Look-ups in named tables: a row name and a column name give one cell, copied from the table.

zoka:
,zitipe,foge,pir,zuzito,kesulir,rupa,fov,garesi,zod,tezefu
fonibag,192,77,167,111,172,149,125,189,137,162
pifar,122,112,116,111,117,145,115,143,102,136
luf,169,84,131,91,166,162,116,169,116,190
bosota,126,110,118,112,120,151,127,141,119,136
rafip,111,176,120,144,106,131,148,126,134,132
rokidid,178,158,197,175,166,97,167,151,181,120
gevosun,145,172,148,153,131,115,149,139,148,122
dukin,140,107,136,109,139,152,133,143,133,145
dukebe,165,123,179,169,146,104,164,153,162,126
midor,173,66,130,94,160,164,108,169,105,186
non,156,182,187,173,147,102,188,136,193,117
gulodu,88,117,74,114,62,147,100,123,69,130
vazig,179,74,138,86,181,164,110,177,117,199
fek,156,181,200,165,150,106,200,145,214,120

tezefu of dukin = 145
rupa of gevosun = 115
kesulir of gevosun = 131
tezefu of vazig = 199
rupa of luf = 162
zod of non = 193
garesi of fek = 145
rupa of fonibag = 149
zitipe of pifar = 122
Row with the largest tezefu: vazig

Table sot
,girub,mesatud,vokago,fosup
luvok,51.33,30.32,42.55,35.45
fov,52.62,50.06,65.29,28.07
nok,61.12,67.13,65.54,37.78
ser,78.71,69.12,36.63,34.35
fomev,46.97,48.34,82.57,30.81
vedi,39.67,49.98,69.86,21.32

vokago of fomev = 82.57
mesatud of ser = 69.12
girub of fomev = 46.97
girub of vedi = 39.67
girub of nok = 61.12
fosup of nok = 37.78
girub of luvok = 51.33
mesatud of luvok = 30.32
fosup of ser = 34.35
vokago of ser = 36.63
fosup of fomev = 30.81
mesatud of fomev = 48.34
fosup of fov = 28.07

ros
|  | begulol | bozi | fir | vub | tumuror |
|---|---|---|---|---|---|
| tolo | 108 | 92 | 89 | 31 | 78 |
| dasa | 140 | 156 | 139 | 151 | 133 |
| mulup | 159 | 174 | 158 | 174 | 157 |
| gofubak | 159 | 155 | 183 | 190 | 205 |

tumuror of gofubak = 205
vub of mulup = 174
bozi of dasa = 156
begulol of mulup = 159
fir of mulup = 158
vub of gofubak = 190
fir of gofubak = 183
bozi of gofubak = 155
vub of dasa = 151

nefi:
,finati,dutipup,doda,pupeb
vut,33241,76575,19521,68164
sepu,68779,68943,74222,61912
zegu,30365,88511,20959,65757
kuronit,80453,48907,75365,61611
getugu,88577,46380,99466,65906
rodi,56736,64448,41552,63683
guf,76392,37978,72331,70469
vug,75487,65056,88413,63967
mulome,27340,92502,19176,66184

What is the dutipup of vug in nefi?
65056
What is the pupeb of guf in nefi?
70469
What is the pupeb of rodi in nefi?
63683
What is the dutipup of vut in nefi?
76575
What is the doda of vug in nefi?
88413
What is the dutipup of zegu in nefi?
88511
What is the dutipup of guf in nefi?
37978
What is the dutipup of getugu in nefi?
46380
What is the pupeb of zegu in nefi?
65757
What is the pupeb of mulome in nefi?
66184
What is the doda of rodi in nefi?
41552
What is the finati of getugu in nefi?
88577
What is the pupeb of vug in nefi?
63967
What is the finati of vug in nefi?
75487
What is the doda of zegu in nefi?
20959
What is the finati of rodi in nefi?
56736
What is the dutipup of rodi in nefi?
64448
Which row has the largest pupeb? guf

kovazaf.tsv
	ziro	deleb	puvofor	raduf
lib	82.061	-15.855	-12.880	50.215
niri	77.253	21.072	-37.576	-6.183
gusites	35.910	50.297	62.479	41.353
feka	25.365	45.882	-56.017	-4.368
sok	84.045	1.218	-36.201	15.252
zalo	-1.159	19.016	-37.418	24.576
lirata	14.815	30.016	-36.970	-13.030

feka, ziro: 25.365
lirata, puvofor: -36.970
sok, puvofor: -36.201
zalo, ziro: -1.159
lib, ziro: 82.061
niri, deleb: 21.072
lib, deleb: -15.855
feka, raduf: -4.368
zalo, raduf: 24.576
feka, puvofor: -56.017
niri, ziro: 77.253
niri, puvofor: -37.576
gusites, ziro: 35.910

Table rifo
	donimud	sudu	runazun	tibivaz	dudotug	sul	mobus	dol	keluka
lan	40.57	40.56	36.01	41.83	42.88	33.78	51.01	38.09	38.84
loda	62.25	70.06	12.85	59.55	5.97	57.38	53.24	12.11	88.46
fifuda	58.93	32.42	52.51	45.83	16.31	44.47	72.05	23.08	44.76
kap	35.29	46.71	50.06	36.87	41.69	49.22	34.77	31.21	35.69
futuko	71.70	45.90	47.83	70.49	22.49	61.46	75.73	15.85	27.64
rir	38.46	38.05	38.63	42.72	43.12	53.50	25.98	55.83	48.60
zavi	41.94	75.90	20.83	32.16	77.46	72.42	18.85	3.53	21.17
zuf	56.27	28.42	37.37	39.92	24.04	30.91	70.11	37.57	33.81
puzon	39.63	71.20	24.94	32.81	69.77	66.65	22.17	6.33	24.53
vov	33.75	43.07	47.55	32.33	35.01	43.81	34.22	24.94	44.28
sado	51.24	45.50	9.37	21.33	53.82	50.28	29.31	21.31	36.19

mobus of rir is 25.98
dudotug of vov is 35.01
dudotug of loda is 5.97
sudu of futuko is 45.90
dol of loda is 12.11
sul of kap is 49.22
tibivaz of kap is 36.87
dol of vov is 24.94
mobus of zavi is 18.85
mobus of futuko is 75.73
donimud of loda is 62.25

nez:
,vopup,kuz,gir
zelumit,0.3,0.6,0.3
lor,0.5,0.4,0.6
govanul,0.8,0.6,0.7
labafil,0.6,0.7,0.5
sedat,0.2,0.4,0.4
berafa,0.6,0.5,0.6
lasu,0.3,0.5,0.4
fuzeko,0.8,0.6,0.6
leze,0.4,0.5,0.4
zor,0.6,0.5,0.7
konege,0.1,0.3,0.3
gel,0.4,0.4,0.5
vamiz,0.6,0.3,0.5

kuz of leze = 0.5
kuz of konege = 0.3
vopup of vamiz = 0.6
kuz of labafil = 0.7
gir of zor = 0.7
gir of zelumit = 0.3
vopup of labafil = 0.6
gir of govanul = 0.7

Table ditufi
|  | mino | sel |
|---|---|---|
| disagol | -42.348 | 7.336 |
| mil | -31.266 | 38.051 |
| gil | 49.421 | 27.103 |
| das | -33.545 | -10.200 |
| gividat | 96.595 | 95.229 |
| somerev | 5.745 | 47.598 |
| debeti | -55.236 | -0.067 |
| ribi | 93.249 | -25.156 |
| pobakog | -72.141 | -66.851 |

What is the mino of pobakog in ditufi?
-72.141
What is the sel of debeti in ditufi?
-0.067
What is the sel of pobakog in ditufi?
-66.851
What is the mino of mil in ditufi?
-31.266
What is the mino of ribi in ditufi?
93.249
What is the mino of das in ditufi?
-33.545
What is the mino of disagol in ditufi?
-42.348

devu
fields: durisul, tutep, nezeser, sepaze, fefo, nerok, pas, gulure, dil, dedolu
zate: [0.2, 0.5, -0.5, -0.6, 0.5, -0.5, 0.0, 0.8, 0.1, -0.1]
med: [0.1, 0.5, -0.5, -0.6, 0.4, -0.5, 0.0, 0.8, 0.1, -0.1]
mik: [0.1, 0.5, -0.5, -0.6, 0.4, -0.5, 0.0, 0.7, 0.1, -0.1]
megetat: [0.1, 0.5, -0.5, -0.6, 0.5, -0.5, 0.0, 0.8, 0.1, -0.1]
gumatu: [0.1, 0.5, -0.5, -0.6, 0.4, -0.5, 0.0, 0.8, 0.1, -0.1]

zate, tutep -> 0.5
med, nezeser -> -0.5
zate, durisul -> 0.2
med, sepaze -> -0.6
med, gulure -> 0.8
megetat, gulure -> 0.8
zate, gulure -> 0.8
gumatu, pas -> 0.0
megetat, sepaze -> -0.6
megetat, nezeser -> -0.5
mik, dedolu -> -0.1
megetat, tutep -> 0.5
zate, nezeser -> -0.5
gumatu, durisul -> 0.1
gumatu, nerok -> -0.5
gumatu, tutep -> 0.5
zate, pas -> 0.0
med, dedolu -> -0.1
med, fefo -> 0.4

